Below are the code and all the weights of a small trained network. Each question names an input and a class and asks about switching units off, where a switched-off unit gives its printed mean instead of its output.

import numpy as np


def w(rows, s, z=0):
    codes = np.array(rows[::2]) - 128.0
    scale = np.full(codes.shape[1], s)
    scale[-1] = z or s
    return codes * scale


def norm(h):
    return h / np.sqrt((h * h).mean(-1, keepdims=True) + 1e-5)


def f(y):
    return y / 2 * (1 + np.tanh(0.7978845608 * (y + 0.044715 * y**3)))


def log_softmax(a):
    a = a - a.max(-1, keepdims=True)
    return a - np.log(np.exp(a).sum(-1, keepdims=True))


def net(x, mask):
    res = np.array(x, float).reshape(1, 4) / 4 @ E
    u = 0
    for l in range(3):
        y = f(norm(res) @ A[l][:, :-1].T + A[l][:, -1])
        res = res + np.where(mask[u : u + 8], y, B[l][:, -1]) @ B[l][:, :-1]
        u += 8
    return log_softmax(norm(res)[-1] @ U[:, :-1].T + U[:, -1])


A, B = {}, {}
E = w([
[92,157,170,54,118,201],'x0',
[141,119,127,160,254,163],'x1',
[185,126,110,144,92,121],'x2',
[101,142,90,139,95,68],'x3',
],0.0025)
A[0] = w([
[120,152,98,121,146,117,108],'0.n0',
[102,126,123,118,97,108,55],'0.n1',
[96,168,143,88,32,94,8],'0.n2',
[92,154,122,104,65,94,23],'0.n3',
[197,113,79,170,87,93,77],'0.n4',
[114,124,149,88,134,191,62],'0.n5',
[120,123,75,152,134,81,114],'0.n6',
[121,145,193,44,147,252,19],'0.n7',
],0.0039,0.0017)
B[0] = w([
[138,88,144,135,139,134,123],'0.n0',
[114,105,110,121,104,142,112],'0.n1',
[57,97,75,132,143,77,172],'0.n2',
[92,92,107,122,104,114,136],'0.n3',
[169,169,201,124,94,203,174],'0.n4',
[134,150,156,109,123,131,146],'0.n5',
[145,109,170,140,139,249,154],'0.n6',
[101,133,201,66,133,253,254],'0.n7',
],0.0034,0.0019)
A[1] = w([
[129,148,143,59,151,159,39],'1.n0',
[131,106,95,155,254,126,76],'1.n1',
[136,122,147,137,138,132,135],'1.n2',
[119,130,68,144,92,83,116],'1.n3',
[84,146,195,26,147,196,9],'1.n4',
[152,137,130,153,105,109,109],'1.n5',
[131,103,120,132,140,149,113],'1.n6',
[110,114,99,89,63,132,93],'1.n7',
],0.0044,0.0014)
B[1] = w([
[112,102,144,135,106,145,150],'1.n0',
[2,197,192,198,130,88,194],'1.n1',
[118,143,109,153,114,147,136],'1.n2',
[138,104,126,64,173,164,154],'1.n3',
[187,80,173,125,158,197,252],'1.n4',
[156,147,122,109,148,152,131],'1.n5',
[119,145,124,128,107,129,130],'1.n6',
[96,119,118,121,190,79,155],'1.n7',
],0.004,0.0024)
A[2] = w([
[158,128,151,188,211,234,110],'2.n0',
[177,142,132,103,122,154,82],'2.n1',
[63,65,45,74,57,55,14],'2.n2',
[51,126,186,78,147,180,94],'2.n3',
[128,93,116,53,36,113,116],'2.n4',
[98,90,193,55,180,255,6],'2.n5',
[138,119,149,131,125,106,120],'2.n6',
[241,98,119,159,112,117,102],'2.n7',
],0.0044,0.0011)
B[2] = w([
[54,110,123,71,104,84,220],'2.n0',
[158,112,60,174,153,100,135],'2.n1',
[98,126,115,3,102,82,192],'2.n2',
[222,104,101,171,124,188,195],'2.n3',
[59,139,132,119,211,95,174],'2.n4',
[157,55,144,98,110,241,253],'2.n5',
[122,130,116,127,138,149,127],'2.n6',
[176,122,70,114,109,155,154],'2.n7',
],0.004,0.0035)
U = w([
[142,83,174,88,140,248,175],'0',
[235,146,81,158,94,116,5],'1',
[91,127,94,32,109,52,163],'2',
[76,172,168,209,176,89,152],'3',
],0.012,0.0014)

Each question gives the input, the list of numbers given to net, and the class t.
The units are the neurons (one row each of A and B). Each row of codes is followed by its name. A weight is (code - 128) times the scale printed after its matrix; where a second scale follows, it is the last column's (A, B and U).
mask holds one flag per neuron, layer by layer. A switched-off neuron (its flag False) gives its mean, the last column of its row in B, instead of its output. The means were averaged over made-up inputs and are rounded, as every weight is.
A unit's drop is (log p(t) with every unit on - log p(t) with that unit switched off) / (log p(t) with every unit on - log p(t) with every unit switched off).
The circuit of an input: a set's keep is (log p(t) with only the set's units on - log p(t) with every unit switched off) / (log p(t) with every unit on - log p(t) with every unit switched off). Starting from the 12 units with the biggest drops (on a tie, the unit counted first), units are removed one at a time, each time the one whose removal leaves the highest keep (on an exact tie, the one counted first), for as long as the keep stays at least 0.8.
units of the circuit, in order: the units of the circuit, biggest drop first
most important unit: the unit with the biggest drop
top k neurons: the k neurons with the biggest drops, biggest first
drop of u: that unit's drop, to one decimal
input [-1,1,6,-1], class 1: most important unit -> 0.n7
input [-1,0,2,3], class 1: top 2 neurons -> (0.n7, 0.n4)
input [-8,-3,-5,-5], class 1: top 3 neurons -> (0.n4, 2.n7, 0.n2)
input [5,-4,3,1], class 2: top 2 neurons -> (0.n2, 0.n6)
input [3,5,2,4], class 3: units of the circuit, in order -> (1.n1, 0.n4)
input [2,4,-8,7], class 3: top 2 neurons -> (0.n7, 1.n1)
input [-7,-1,-2,-3], class 1: top 4 neurons -> (0.n4, 2.n7, 0.n2, 2.n4)
input [6,-1,2,5], class 2: top 3 neurons -> (0.n2, 0.n4, 0.n6)
input [-3,-1,-1,1], class 1: top 2 neurons -> (0.n7, 1.n1)
input [0,-4,6,-6], class 1: top 2 neurons -> (0.n7, 2.n5)
input [1,7,-3,1], class 3: top 2 neurons -> (1.n1, 0.n4)
input [-2,-2,2,1], class 2: top 2 neurons -> (1.n4, 0.n7)
input [-6,-6,-8,-6], class 2: drop of 0.n2 -> 0.0
input [-4,-4,-4,-3], class 2: drop of 1.n4 -> 0.1
input [-3,4,3,-1], class 3: units of the circuit, in order -> (1.n1)
input [0,5,8,4], class 1: drop of 2.n7 -> 0.2
input [1,3,8,2], class 1: drop of 0.n7 -> 0.2
